Here is a tiny trained network, its code and every weight. The questions are about switching its units off for an input and a class, where a switched-off unit gives its printed mean instead of its output.

import numpy as np


def w(rows, s, z=0):
    codes = np.array(rows[::2]) - 128.0
    scale = np.full(codes.shape[1], s)
    scale[-1] = z or s
    return codes * scale


def f(y):
    return np.maximum(y, 0)


def log_softmax(a):
    a = a - a.max(-1, keepdims=True)
    return a - np.log(np.exp(a).sum(-1, keepdims=True))


def net(x, mask):
    res = np.array(x, float).reshape(1, 4) / 4 @ E
    y = f(res @ A[0][:, :-1].T + A[0][:, -1])
    res = res + np.where(mask, y, B[0][:, -1]) @ B[0][:, :-1]
    return log_softmax(res[-1] @ U[:, :-1].T + U[:, -1])


A, B = {}, {}
E = w([
[139,108,36,68,238,231,141,44],'x0',
[206,170,94,158,118,61,249,2],'x1',
[104,73,80,250,141,246,233,204],'x2',
[179,46,22,179,28,149,47,57],'x3',
],0.0085)
A[0] = w([
[141,141,151,191,38,89,102,135,96],'N0',
[133,31,60,162,47,140,116,125,92],'N1',
[182,158,203,180,1,87,159,180,142],'N2',
[103,204,147,134,167,140,148,186,211],'N3',
[125,213,130,103,106,121,221,121,139],'N4',
[185,136,94,110,113,77,205,130,96],'N5',
[183,126,80,72,233,201,135,85,129],'N6',
[127,113,136,163,139,120,190,74,169],'N7',
[130,61,81,198,75,134,49,44,84],'N8',
[61,98,123,54,113,190,26,198,146],'N9',
[140,133,140,244,94,181,190,177,95],'N10',
[109,151,174,194,50,71,142,181,157],'N11',
[152,118,108,154,115,52,162,138,141],'N12',
[176,188,82,205,144,36,174,76,69],'N13',
[47,195,163,117,196,104,203,156,76],'N14',
[117,142,59,119,186,233,134,112,108],'N15',
[188,164,144,48,137,4,40,98,122],'N16',
[46,184,151,122,187,127,221,160,98],'N17',
[127,147,100,91,109,96,188,55,104],'N18',
[87,92,185,118,173,148,64,184,132],'N19',
[139,77,158,240,157,189,189,161,98],'N20',
[127,140,59,83,128,115,194,78,163],'N21',
[107,152,166,17,92,90,47,59,69],'N22',
[116,90,78,62,193,167,141,78,85],'N23',
[140,99,56,227,64,133,61,107,134],'N24',
[217,94,81,183,59,119,93,79,79],'N25',
[162,167,205,29,151,96,76,91,80],'N26',
[88,67,109,156,128,178,221,175,118],'N27',
[116,114,171,215,103,47,141,178,2],'N28',
[230,88,147,113,104,67,219,85,109],'N29',
[114,196,215,106,182,118,197,162,114],'N30',
],0.0086,0.0061)
B[0] = w([
[104,87,138,155,209,123,86,53,196],'N0',
[176,147,213,51,65,196,102,106,207],'N1',
[95,55,174,144,219,58,124,54,236],'N2',
[151,116,147,56,157,184,139,110,199],'N3',
[92,83,84,75,84,183,50,199,179],'N4',
[74,114,67,89,88,221,115,216,168],'N5',
[105,75,171,168,247,70,129,15,193],'N6',
[85,83,117,71,125,158,181,152,172],'N7',
[160,173,176,49,118,208,61,99,215],'N8',
[29,76,72,88,75,208,198,223,234],'N9',
[192,187,73,247,83,73,222,111,197],'N10',
[89,37,140,208,244,72,155,54,223],'N11',
[93,50,88,96,137,152,97,110,173],'N12',
[42,140,113,83,96,190,145,183,191],'N13',
[149,175,173,22,83,234,57,32,194],'N14',
[92,147,125,128,199,114,165,71,185],'N15',
[197,169,22,179,104,158,237,69,254],'N16',
[211,175,182,90,103,208,44,122,192],'N17',
[82,116,92,143,124,176,137,165,175],'N18',
[71,118,107,75,146,191,149,170,201],'N19',
[177,193,79,167,82,111,233,120,196],'N20',
[74,61,119,93,142,141,109,194,178],'N21',
[169,205,38,202,116,150,207,110,222],'N22',
[77,73,185,221,212,36,89,1,173],'N23',
[153,150,182,25,126,197,114,89,223],'N24',
[151,136,165,71,72,190,55,113,205],'N25',
[160,172,91,169,114,152,202,105,214],'N26',
[173,200,97,164,117,137,229,132,192],'N27',
[60,117,141,196,149,119,118,25,176],'N28',
[59,92,89,88,79,164,165,183,194],'N29',
[174,127,235,41,112,209,49,87,208],'N30',
],0.0061,0.014)
U = w([
[220,207,74,177,97,135,206,79,125],'0',
[199,151,194,67,92,179,21,76,111],'1',
[60,61,151,164,207,100,103,29,114],'2',
[2,78,77,95,91,175,126,195,114],'3',
[163,67,106,104,144,128,127,120,251],'4',
[158,119,124,122,95,74,122,148,111],'5',
[150,125,121,153,108,95,110,154,107],'6',
[135,147,103,164,140,74,85,123,111],'7',
],0.01,0.015)

Each question gives the input, the list of numbers given to net, and the class t.
The units are the neurons (one row each of A and B). Each row of codes is followed by its name. A weight is (code - 128) times the scale printed after its matrix; where a second scale follows, it is the last column's (A, B and U).
mask holds one flag per neuron, in row order. A switched-off neuron (its flag False) gives its mean, the last column of its row in B, instead of its output. The means were averaged over made-up inputs and are rounded, as every weight is.
A unit's drop is (log p(t) with every unit on - log p(t) with that unit switched off) / (log p(t) with every unit on - log p(t) with every unit switched off).
The circuit of an input: a set's keep is (log p(t) with only the set's units on - log p(t) with every unit switched off) / (log p(t) with every unit on - log p(t) with every unit switched off). Starting from the 12 units with the biggest drops (on a tie, the unit counted first), units are removed one at a time, each time the one whose removal leaves the highest keep (on an exact tie, the one counted first), for as long as the keep stays at least 0.8.
units of the circuit, in order: the units of the circuit, biggest drop first
k most important neurons: the k neurons with the biggest drops, biggest first
drop when u is switched off: that unit's drop, to one decimal
input [-8,-7,6,-3], class 2: units of the circuit, in order -> (N11)
input [8,-2,-8,0], class 0: 3 most important neurons -> (N22, N16, N26)
input [8,8,3,-1], class 2: 4 most important neurons -> (N6, N23, N9, N15)
input [8,-3,4,7], class 2: 4 most important neurons -> (N6, N23, N15, N30)
input [0,-8,-7,7], class 3: 3 most important neurons -> (N9, N10, N19)
input [1,0,-8,-8], class 0: 3 most important neurons -> (N16, N22, N26)
input [-2,-7,-6,-6], class 3: 4 most important neurons -> (N9, N19, N10, N20)
input [-2,-2,6,-6], class 0: 2 most important neurons -> (N10, N20)
input [6,0,5,6], class 1: 3 most important neurons -> (N1, N8, N11)
input [7,-6,2,8], class 1: 2 most important neurons -> (N1, N8)
input [2,6,5,-5], class 3: 3 most important neurons -> (N4, N16, N21)
input [-6,-7,3,-8], class 1: drop when N17 is switched off -> 0.3
input [-6,3,1,7], class 1: drop when N25 is switched off -> 0.3
input [2,-4,-3,-1], class 3: units of the circuit, in order -> (N9)
input [-1,-6,-2,-7], class 1: drop when N14 is switched off -> 0.4
